Each row was made from one path, in order. Every step used is in the known rows, and no mark comes twice. Write each row's path.
Known rows
vumo > marafad > buvud > mame > tefo > dazig: [ -1   1   9   9   0   7 -11  -8  15   5  10 -10  11 -11   3  -5   2   6
   3  -4  -9   4  -8   2  15   2 -17 -17   1  -3  -4  20 -16   8  10  18
 -13   8  19 -14  -8  19   6  -8   3]
buvud > loga > batu > vumo > marafad: [  8  -3 -14  -1  -6  26   2  -4   0  -3  22   5   7   9 -13 -15  -2   5
 -17 -12 -13 -12 -12 -12  -5  -7  -1  16  -3   1  -7  -2  -4 -10   7  11
  -4 -18   2  -4  -6   0 -20  10  10]
batu > dazig > mame > buvud: [  5 -11  14   6   1  23  -4   5  -1  13  -2  -5  -2  -4  -9  -9  -8   3
   9 -19  12   3  -4  -7   7 -12   4  -9 -11   2 -16  12   3   5 -17 -13
 -15  12   7  -6  -4  10  11   9  -3]
vumo > marafad > buvud > gesi: [  5  15  -8  12 -12  12 -12  -7   7   0  17   6  -4  -6  -2  -8   0  34
 -12 -14  -7  -3  -3  -5   7   0  13  -1  -3 -16  -3  -1 -18  -2  25   5
 -31  -4   6  -6   0  11  -2  -1   3]
marafad > buvud > loga: [ -1 -12  -8   0  -2  26  -3  -1   7  -5  15   3  15   3 -15 -12   3   5
 -23  -2  -5   5   0   7   7   9   1  -1  -4  -5  -5   4  -4   2   8   6
 -22  -1  11   3  12   3  16   1  -4]
tefo > batu > dazig > mame > buvud: [  9 -15  13   4  12  18  -5  11   2   8  -4 -14 -11  -3  -9 -10 -13  -7
  17 -12  11  -3 -11  -7  -6 -15  -2  -6 -12   7 -13  19   9  -4 -23 -16
  -5  10  11  -3 -19   9  15   7   5]
marafad > buvud > gesi > batu > dazig > mame > tefo: [  5  -1   4   8  10   5 -21   2  -4  18   3 -26 -27  -6   0   3  -5   6
  10 -15  -3  16  -3  -6  12   8   8 -19  -7  -3 -11  13  22   6  -6 -15
 -24   4  26   3 -17  13  15   4  -8]
gesi > batu > vumo: [  4  -6  -3   3   2  27   2   8 -10  11   1 -11  -5   6 -15   5   3  -4
  -1 -11   0   7  -9   8 -17  -6  16   6 -14 -11 -19  -8  -1   2   1  -1
  -9 -15   0   1   1  -3  -5  11   0]
tefo > marafad: [  2   4   6   1  -6  20  11  10   6   8  14   6   4  -3 -15   2   0  21
   4  -1 -16  -1   1   6 -12 -11   3   9  -8 -23  -4  -1 -23 -11   7   6
 -24   7  -1  -4   4  -3   3   9  -7]
dazig > mame: [ -3  -7   1   9  -4  23   7  17   5  13   4   1   1  -5 -13   2  -2   8
  -3 -13 -17   7   7   1  -1  -8   1   5 -12 -11 -11  -2 -10  12  -7 -10
 -14   9   2 -18   8   7   2  19  -4]
mame > buvud > loga > batu: [  0  -7  -5  -5   8  20   0 -14   0  -2  20  -5   7   8 -15 -17   1   3
 -11   0  -4  -4 -10  -5  -2  -4   0  11 -12  10 -11   6   8  -9   0  -4
 -11  -6  10   5   5   4   9  -1   8]
tefo > dazig: [  6  -4  10   1  -7  19   9   9  12   0  -3 -13  -5  -5  -6  -7  -6   1
  -3  -3  -1  -3   4  -2 -15  -5  10   8 -12 -18  -8   5 -21   6  -8   6
  -8  -4   4 -11   6  -3   0  10   4]
dazig > mame > buvud > loga: [ -7 -15   4   8  -1  24   1  -1  -2  15  12   7  12  -1 -13 -10   1  -1
  -3  -9 -11   5  -2  -1  10  -3  -4  -2 -12  14  -9   8   9   2  -7  -5
 -14   9  10  -5   4   7  20  13  -6]
marafad > buvud: [  1   1  -2   3  -3  23  -2   1   7   0   8  -2   8  -1 -13  -4   3  13
 -13  -7   2   7   1  12   0   3   5  -4 -11 -12 -10  -2 -16   5   8  -1
 -20   1   5  -3  13   6  10  -4   1]
marafad > buvud > loga > batu > vumo: [  6  -2 -13   0   3  28  -1  -6   2  -6  25   0   8  15 -18 -14   1  -3
 -22  -7   2   2 -14  -1   2   7   7   8  -6   6  -6   3   9  -5   9   6
  -6 -15   6   2   1   0   1   0   8]
marafad > buvud > loga > batu > dazig: [ 12 -14 -11  -8   8  24  -8   2  11 -22  12 -12  -2  10 -16 -22  -8   3
 -22  -4  10   0  -7  -9   7   5   2   2   0  -3  -8  11   9  -3  -4  -2
 -16  -8  16   8  -3   4   5  -4   6]
buvud > mame > tefo: [-13  -7   1  -1  16  10   2  -1  -1  17  14  -3  10  -2 -12   8   8   4
  -2   2 -25   7  -3   5   4  -1 -11   0  -5  -8  -6  10  -5  12  -1   5
 -17   1   4  -9   5  15  12   6  -1]
mame > tefo > marafad > vumo: [  0  -6  16   2   0   3   4 -12   4  34  13   3  -2  -2  -8   9  10  17
  18  -5 -18   0 -10  17 -22  -5 -19   0 -15 -21   4  -2 -17  -5  11   7
 -18   5  20   3   7   1   8   6   2]
dazig > mame > buvud > marafad > vumo: [ -5 -20   0  21  -6  17  -5  -5   5  37  14  13  -2  -1  -8  -4   8  21
  14 -20   0  11 -21  13   4  -6 -13  -7 -14  -6  -1  -4   2  16   9 -11
 -21  13  14  -6   4  10   9  16   0]
batu > vumo > marafad: [  7   6   0   7 -14  27   2   1  -3  11  11   8   7  -1  -9  -3   1  12
  -4 -21  -5  -7  -7  -1 -10 -11   6   6  -8 -11  -9  -5 -24  -1   8  12
 -10 -12  -6 -11   1   0 -16  10   6]
gesi > batu > vumo > marafad > buvud > mame > tefo > dazig: [  3  -1   5  12   6  12 -17  -6   2  12   5 -19   4  -3   0  -1   3 -10
  13  -9   1  10 -20   5   9   3  -7 -19   0   4 -15  16   1   5  11  17
  -3  -4  18  -5 -21  15  -2  -5   2]
gesi > loga > batu > dazig > mame > buvud: [  5 -12   7   0  13  22 -19   9 -10   5   5 -11  -4   3 -11 -20 -12  -4
   6 -14  15  -3 -12 -14   8 -13  -2  -4 -15  21 -21  14  21  -6 -24 -20
 -14   4  13   3 -19   2   5   6  -8]
loga > batu > vumo: [  7   5  -5  -2   2  24   9   2  -2   4  14  -4  -4  11 -17  -3  -1   2
  -9 -10  -2  -4 -11  -3 -17  -6  13  18 -12  -9 -12  -4  -4  -1   0  -1
  -2 -16  -7  -9   4   0 -13   9  13]
batu > dazig > mame > buvud > gesi: [  6  -1  10  13   0  14  -8   1  -4  14   4   0 -16  -3  -5  -7 -10  15
   6 -19   4  -1  -6 -19   9  -8  18  -5  -7  -3  -7  14  13   4  -9 -11
 -23   6   8  -5 -10   9  10  15  -3]
loga > batu > vumo > marafad: [ 11   9  -7   2  -5  23   3  -2   0   2  17  -1  -2   6 -11  -7  -3  12
  -7 -16  -5 -10 -11  -7 -14 -12   5  13  -9  -7 -12  -6 -15  -7   7   6
  -3 -15  -4 -10  -4   4 -25   5  16]
dazig > mame > tefo > batu > vumo: [  0  -5  14   1   8  13   5   6  -8  33  12 -13  -8  -3  -6   8  -2 -17
  18 -13 -19  -1 -11   2 -18  -2  -8   1 -18   9  -4  14   4  -2 -18  -5
   9  -2   6 -10 -13   4   6  14   4]

Which path is each row?
[  4  -2 -11  14   8  23 -10   5   3  -1  15   6  14   4 -14  -8  -2   2
  -1  -6  -2  -2 -24   5   6  -7  -3  -5   4   0  -8  12  -4  -4  18  12
  -6  -4   3 -10 -22  15   0  -2   8] => tefo > batu > vumo > marafad > buvud > mame
[  3 -28   1   5   8  25 -13   7  -5   6  -4 -13  -4   1 -11 -13  -6  -9
   6 -12   7   9  -6  -6  13  -6   1 -12  -8  12 -20  12  25   1 -18 -14
 -16   7  21   9 -12   5  18  12 -10] => gesi > batu > dazig > mame > buvud > loga
[ 12 -11  -4   3   4  23  -3  15  14 -10  18  -1  -2   4 -18 -17 -13  10
  -6  -5  -3   5  -5 -12  16  -2  -7  -2   5  -2  -2  17  14 -14  -3  -5
 -21  18  19   1 -18   4   6   8  -8] => tefo > marafad > buvud > loga > batu > dazig > mame
[  8  13   9  -7  12   2 -22  -5  -8   6  27 -11 -16   1  -3 -14  -8  18
   7  -1  -1  -6 -14 -15   3   3   4  -6  -4   1   1  20  14 -25   1   1
 -32  -3  22  19 -29  -4   7  -8 -13] => mame > tefo > marafad > buvud > gesi > loga > batu > dazig
[ -2 -17  12  10  -5  21   2   2   9  10   3  -3   5  -5  -4 -18  -5 -11
   3  -8  -3   0  -2  -8   6  -2  -2  -2 -11  12  -7  19   6   4 -13   1
  -5  11  14  -8  -2   4  16  15  -4] => tefo > dazig > mame > buvud > loga
[  1  10  -6   6  11  13 -10 -16   0   8  30  -2  13   6  -9  -2   6   7
  -3 -11  -9   2 -23   0  13   0 -13  -7   0   7  -8  10   1  -1  17  11
  -6  -6   7  -9 -13  22  -9  -9  12] => loga > batu > vumo > marafad > buvud > mame > tefo
[ -2 -16   0  12  -5  14  -4 -16   3  28  16  11   0   2  -8  -7  12  24
  10 -14   6   5 -26  16  -7  -5  -8  -3 -14 -12   0  -8  -8  10  16  -1
 -23   1  12   4  10   4   8   5   4] => mame > buvud > marafad > vumo
[ 12  13  -8   6  -6  24  -6  -8   5  -3  20  -2   5   6 -11 -10   0  13
 -10 -17   6  -3 -16   0  -1  -4   4   2  -8  -2 -13  -3 -13  -7  16   5
  -8 -11   2  -7  -5   9 -17  -7  16] => loga > batu > vumo > marafad > buvud
[  6 -33  -1  17   4  17 -18   4   1  27  -2  -8 -20   1  -8  -7   2  14
  24 -23  18  16 -26   8   5  -8  -8 -17 -10  -6 -13  -1  17  15  -1 -19
 -24  10  26   7 -12   9   7  14  -4] => gesi > batu > dazig > mame > buvud > marafad > vumo
[  4  13 -14   6   0  12 -27  -3  -4  -7  22  -1  -5   1  -4 -21  -5  27
 -14  -7  -6  -9 -11 -12   8  -3   9   2  -6   2  -8   1  -1 -12  16  -2
 -29 -13  14   3 -16   3  -9  -6  -5] => vumo > marafad > buvud > gesi > loga > batu
[  5   5  10   9  -2  12  -9  -3  -3  25  16  -8   0  -7   1  -1  -1  -5
  17 -20 -11   0 -16   4  -4   1 -17 -13 -13  15  -5  15  -3  -6  -1   2
   2   3  15 -10 -21  14   2  -1   6] => dazig > mame > tefo > batu > vumo > marafad > buvud
[ 10 -10  -1   0   7  21   1  18   9  -4   1 -15 -16   2 -16  -8 -14   5
  -4 -14  -1   1   1 -15  -1 -10   3   7  -7  -9 -15   6   3   6 -19 -18
 -10   4   8 -13  -7   9  -8  16   6] => loga > batu > dazig > mame
[  6  -2   1  -4  -1  15  -9 -15  -4  12  26  -5  10  -1  -1 -10   3 -10
   2  -8 -10  -7 -18   3  -5   7 -18  -8  -6  18   1  17  -1 -16   7  17
   0 -10  17   7 -16   3   7  -6   8] => mame > tefo > batu > vumo > marafad > buvud > loga
[  7   9   5   8   8   8 -10 -12  10   4  18 -12   4   1  -2  -8   0  -3
   4  -7  -1  -2 -21  -6   9   1 -11  -8   1   5  -6  19  -2   1   9  17
   4  -5  12 -13 -19  17 -10  -9  16] => loga > batu > vumo > marafad > buvud > mame > tefo > dazig
[ -7  -7  -9  11  11  21  -4   6   9  -2  12   6  17   3 -20  -2   6  10
 -15   0  -5  12  -6  11  17  -1   2  -6   1 -12 -10   5  -4  13  14   3
 -22   6   3 -11   5  16  13   1  -2] => marafad > buvud > mame
[  6 -18  22   8   2   5  -1   3   7  36   3  -1 -11  -4  -6   6  -1  11
  26 -17 -10   3  -7   4  -8  -7 -21  -9 -10 -16   3   9  -3   2  -7  -3
 -17  19  25  -2  -9   5   6  17  -5] => batu > dazig > mame > tefo > marafad > vumo
[ -6   2  -1   6   6   9 -12 -12   6   9  19   0  20  -7  -6   0   9  17
  -1  -5 -18   6  -8   9  19   0 -19 -18   0  -2  -7   9 -13   7  17  11
 -21   5  13  -8  -2  23   7  -9   1] => vumo > marafad > buvud > mame > tefo
[  1 -13   6   6   3  16   1  -1  13   0   7 -10  -3   1  -7 -23  -9 -11
   1  -4  -1  -2  -6 -15   4  -4  -2   6 -12  15  -9  19  14  -3 -14  -6
   1   6  17  -9  -6   8   7  11   6] => tefo > dazig > mame > buvud > loga > batu
[  1   3   5   4   1  17   2  -5   0  21  37   3   7   6 -12  -4   1  -4
   5  -8 -21   7 -14   0   7   8 -14  -2  -5  14   3  16  17 -18   4   5
  -7   9  15  -1 -14   4   8   5  -4] => dazig > mame > tefo > marafad > buvud > loga > batu > vumo
[  9  -8   7   2   9  18  -4   2   3   3   3 -14 -11   3 -12 -12 -10   3
   7 -16  12   0  -8 -13   5 -13   1  -1 -12   6 -18  11  12   0 -18 -19
  -9   7  10  -7  -9  12   2   5   8] => loga > batu > dazig > mame > buvud
[ 15  -6  -3 -10   8  20   2   8   7 -12   3 -17 -13   6 -14 -10 -10   9
 -10  -6   6  -6  -3 -12 -10  -9   7  11  -6 -16 -13   2  -5   1 -13  -9
 -13  -8   5  -3  -2   2  -9   5  11] => loga > batu > dazig
[  1  13  -1  17  -3  16 -22  -5 -20  21  22  12  -6   2  -1 -19  -7  11
   6 -23  -3 -12 -23 -22   8 -13  13   3 -13  23 -10   7  21 -14   3  -7
 -14  -9   5  -4 -29   4 -14  11  -5] => dazig > mame > buvud > gesi > loga > batu > vumo > marafad
[  7   0  -6   5  -7  27  -6   4  -7  10   2  -6  -1   0  -9   0   1   7
   4 -19  -3   1 -10   4 -12 -10   7   2 -10 -10 -20 -11 -12  -2  10   4
 -12 -15   2  -2  -6   1 -15   8   3] => gesi > batu > vumo > marafad
[ 10   1   2  11   1   3 -29  -1  -1  15   4 -21 -23 -12   6  -1  -6  17
  12 -23  -6  10  -4 -11  15   2   0 -23  -3   0 -11  12   9   2   2 -10
 -27   5  29   2 -23  18   2   2  -7] => vumo > marafad > buvud > gesi > batu > dazig > mame > tefo
[  1  -5  20  12  -6  18   1   4   9  15  -3  -8  -2 -10  -3  -9  -7  -3
  13 -12   6   2  -2  -4   0  -9   3  -5 -18   2 -11  13  -5   6 -13  -6
  -5  12  10 -15   0   8  11  10   2] => tefo > dazig > mame > buvud
[ 10   5  14  -1   8   8  -5   4   9   9  18 -16  -9  -3  -8  -3  -9  10
  15  -9  -5   7  -6  -4   7  -1 -14 -12  -6  -1  -4  18   3 -12  -9  -7
 -17  19  19  -1 -18  11   6  -3  -1] => loga > batu > dazig > mame > tefo > marafad > buvud
[  0  -7   9  10   4  18 -22   7 -16  18   5   2 -12  -3  -4 -17 -12   6
   7 -18   8  -2  -9 -20  12  -8  17  -7  -9  11  -9  18  21  -1 -15 -13
 -27   2  12   4 -22  -1  13  15 -19] => batu > dazig > mame > buvud > gesi > loga
[  6 -18   1  -9  12  12  -1   4   3   5  12 -17 -11   1  -9  -9  -7  -9
  -4 -10 -17   1   0 -18   6   2 -15   2  -6   8  -3  17  16   0 -26  -9
  -6   2  21  -2  -9   6   4  14   2] => buvud > loga > batu > dazig > mame > tefo
[ -7  -4   9   5  -4  14   0  -1   5  22  27   6  14  -7  -8   0   3   5
   5  -4 -27  12   1   7  14   8 -20 -12  -5   6   4  16   2 -10   2   5
 -22  21  21   1  -4   5  23   6 -16] => dazig > mame > tefo > marafad > buvud > loga
[  9  -4   3   4   9  12 -16  -4  -9   5  -2 -18 -23   1  -5  -6  -6  13
   8  -9  14   1 -11 -10  -3  -8  27  -4  -9  -9 -17   6  16  -3  -1 -11
 -28  -9  12  14 -12   4  11   2  -1] => mame > buvud > gesi > batu > dazig
